Here is a tiny trained network, its code and every weight. The questions are about switching its units off for an input and a class, where a switched-off unit gives its printed mean instead of its output.

import numpy as np


def w(rows, s, z=0):
    codes = np.array(rows[::2]) - 128.0
    scale = np.full(codes.shape[1], s)
    scale[-1] = z or s
    return codes * scale


def norm(h):
    return h / np.sqrt((h * h).mean(-1, keepdims=True) + 1e-5)


def f(y):
    return np.maximum(y, 0)


def log_softmax(a):
    a = a - a.max(-1, keepdims=True)
    return a - np.log(np.exp(a).sum(-1, keepdims=True))


def net(x, mask):
    res = np.array(x, float).reshape(1, 5) / 4 @ E
    u = 0
    for l in range(2):
        y = f(norm(res) @ A[l][:, :-1].T + A[l][:, -1])
        res = res + np.where(mask[u : u + 15], y, B[l][:, -1]) @ B[l][:, :-1]
        u += 15
    return log_softmax(norm(res)[-1] @ U[:, :-1].T + U[:, -1])


A, B = {}, {}
E = w([
[122,123,131,130,123,137,129,125,125,127,131],'x0',
[106,118,33,80,111,194,185,250,15,159,46],'x1',
[35,113,151,110,171,48,164,168,116,2,234],'x2',
[195,170,169,23,149,189,147,147,237,98,96],'x3',
[104,79,131,118,148,153,122,126,128,142,169],'x4',
],0.0069)
A[0] = w([
[114,121,98,49,106,197,113,244,2,44,113,2],'0.n1',
[71,242,169,133,83,128,110,110,91,144,105,124],'0.n2',
[171,115,148,227,188,54,154,135,78,94,167,231],'0.n3',
[172,144,108,150,181,102,201,251,87,86,142,1],'0.n4',
[203,103,102,189,80,152,110,14,204,248,101,181],'0.n5',
[135,133,171,129,103,147,70,188,160,107,82,128],'0.n6',
[153,125,125,43,171,175,94,130,178,56,85,147],'0.n7',
[153,108,183,26,137,113,164,158,139,63,122,39],'0.n8',
[163,149,126,97,138,211,153,213,176,164,98,131],'0.n9',
[176,114,135,164,123,124,180,164,158,163,109,76],'0.n10',
[122,187,118,44,192,155,141,133,152,168,92,97],'0.n11',
[73,135,169,181,171,103,10,143,122,192,138,91],'0.n12',
[149,121,107,138,198,206,133,173,62,204,29,134],'0.n13',
[99,194,164,123,148,123,85,146,113,181,106,121],'0.n14',
[175,87,117,35,43,185,100,54,161,122,106,63],'0.n15',
],0.0065,0.004)
B[0] = w([
[42,158,155,120,216,109,159,19,158,253,108,237],'0.n1',
[107,62,88,130,163,142,118,107,140,142,195,149],'0.n2',
[130,51,158,150,29,60,149,125,165,172,121,240],'0.n3',
[64,142,93,84,148,143,120,60,169,183,154,181],'0.n4',
[14,144,16,28,213,109,171,77,152,199,130,254],'0.n5',
[118,50,198,92,167,89,154,98,56,126,184,159],'0.n6',
[130,184,190,154,169,146,176,151,155,87,110,210],'0.n7',
[181,122,50,135,133,157,124,78,164,78,168,184],'0.n8',
[142,157,239,121,139,156,178,209,138,101,162,222],'0.n9',
[100,151,137,132,94,171,67,147,189,140,93,145],'0.n10',
[96,123,174,141,83,138,223,119,33,117,140,186],'0.n11',
[181,162,160,136,44,110,122,86,125,177,17,174],'0.n12',
[238,50,86,244,74,142,36,168,124,47,126,239],'0.n13',
[116,120,161,166,109,174,154,64,67,181,148,145],'0.n14',
[95,128,218,131,102,109,168,180,124,131,117,180],'0.n15',
],0.0062,0.0074)
A[1] = w([
[237,82,96,188,132,200,57,120,55,94,119,95],'1.n1',
[134,85,127,146,23,108,115,156,116,142,151,170],'1.n2',
[98,92,1,143,121,115,61,72,57,191,108,45],'1.n3',
[198,148,156,161,78,178,131,201,96,114,129,48],'1.n4',
[39,117,99,80,156,81,182,202,88,90,143,172],'1.n5',
[148,130,127,67,200,127,195,122,183,119,147,28],'1.n6',
[162,122,109,180,131,128,19,147,105,102,139,7],'1.n7',
[156,112,134,137,121,120,116,98,174,122,179,131],'1.n8',
[187,149,148,92,118,110,125,107,149,187,66,153],'1.n9',
[117,101,129,137,154,112,171,188,78,121,97,17],'1.n10',
[120,140,70,98,155,223,161,149,171,172,131,156],'1.n11',
[126,105,78,154,103,106,142,111,121,147,145,79],'1.n12',
[119,196,161,103,154,172,136,120,220,89,158,54],'1.n13',
[176,76,143,198,130,119,111,76,144,9,153,183],'1.n14',
[193,122,148,159,131,181,170,185,139,65,112,217],'1.n15',
],0.0094,0.0018)
B[1] = w([
[204,184,150,156,136,170,210,187,54,36,139,175],'1.n1',
[137,144,205,158,161,123,201,100,174,95,96,199],'1.n2',
[158,114,60,111,153,150,2,136,110,146,182,254],'1.n3',
[6,62,142,77,103,125,78,155,163,212,123,174],'1.n4',
[144,178,119,132,141,112,75,32,177,185,80,209],'1.n5',
[191,227,94,165,151,119,153,113,74,121,132,228],'1.n6',
[220,135,87,221,205,247,56,208,63,51,70,141],'1.n7',
[133,107,92,128,78,207,130,207,112,63,64,175],'1.n8',
[74,109,160,123,182,140,146,120,92,163,154,171],'1.n9',
[115,125,143,61,112,158,120,84,143,142,141,163],'1.n10',
[142,156,198,159,110,77,188,128,156,93,98,221],'1.n11',
[78,76,117,186,160,74,95,117,172,123,172,188],'1.n12',
[120,184,59,98,157,184,141,109,37,99,125,219],'1.n13',
[190,125,147,63,23,164,86,235,141,75,132,193],'1.n14',
[98,30,89,116,101,45,81,146,144,173,123,202],'1.n15',
],0.008,0.009)
U = w([
[85,80,54,118,178,96,47,25,160,245,167,255],'0',
[121,236,145,57,229,163,247,44,117,158,121,171],'1',
[138,62,199,156,28,71,131,106,225,67,168,61],'2',
[208,177,99,21,83,189,127,168,129,28,159,106],'3',
[235,65,74,196,156,199,75,190,59,119,140,20],'4',
[95,50,202,52,113,175,183,186,114,201,96,113],'5',
],0.012,0.0022)

Each question gives the input, the list of numbers given to net, and the class t.
The units are the neurons (one row each of A and B). Each row of codes is followed by its name. A weight is (code - 128) times the scale printed after its matrix; where a second scale follows, it is the last column's (A, B and U).
mask holds one flag per neuron, layer by layer. A switched-off neuron (its flag False) gives its mean, the last column of its row in B, instead of its output. The means were averaged over made-up inputs and are rounded, as every weight is.
A unit's drop is (log p(t) with every unit on - log p(t) with that unit switched off) / (log p(t) with every unit on - log p(t) with every unit switched off).
The circuit of an input: a set's keep is (log p(t) with only the set's units on - log p(t) with every unit switched off) / (log p(t) with every unit on - log p(t) with every unit switched off). Starting from the 12 units with the biggest drops (on a tie, the unit counted first), units are removed one at a time, each time the one whose removal leaves the highest keep (on an exact tie, the one counted first), for as long as the keep stays at least 0.8.
circuit, biggest first: the units of the circuit, biggest drop first
unit that matters most: the unit with the biggest drop
k most important neurons: the k neurons with the biggest drops, biggest first
drop of u: that unit's drop, to one decimal
input [3,3,-2,1,-2], class 5: circuit, biggest first -> (0.n9 1.n4)
input [-7,3,-3,4,7], class 5: unit that matters most -> 0.n13
input [-3,-7,-7,1,-8], class 1: circuit, biggest first -> (0.n13 1.n15)
input [5,3,-5,-6,1], class 4: 2 most important neurons -> (0.n13 1.n1)
input [-3,-1,8,5,5], class 3: 3 most important neurons -> (0.n5 1.n14 0.n1)
input [-2,5,0,0,6], class 4: 4 most important neurons -> (0.n13 0.n5 0.n3 0.n7)
input [1,-6,2,5,-2], class 3: 2 most important neurons -> (0.n1 1.n14)
input [-7,1,-4,-2,-3], class 4: 2 most important neurons -> (0.n13 0.n1)
input [2,0,-8,1,8], class 1: 2 most important neurons -> (0.n5 0.n9)
input [5,2,-3,-8,-7], class 4: 2 most important neurons -> (0.n13 0.n1)
input [6,5,8,-1,-2], class 0: 2 most important neurons -> (0.n9 0.n7)
input [8,-8,-2,4,-8], class 1: 2 most important neurons -> (0.n5 0.n13)
input [-2,2,0,-7,-2], class 4: drop of 1.n7 -> 0.1
input [4,5,-3,8,1], class 5: drop of 0.n13 -> 0.2
input [1,8,4,4,3], class 1: unit that matters most -> 0.n1
input [-7,4,1,-2,-5], class 0: drop of 0.n1 -> 3.3
input [0,-6,1,-2,8], class 2: drop of 0.n1 -> 0.9
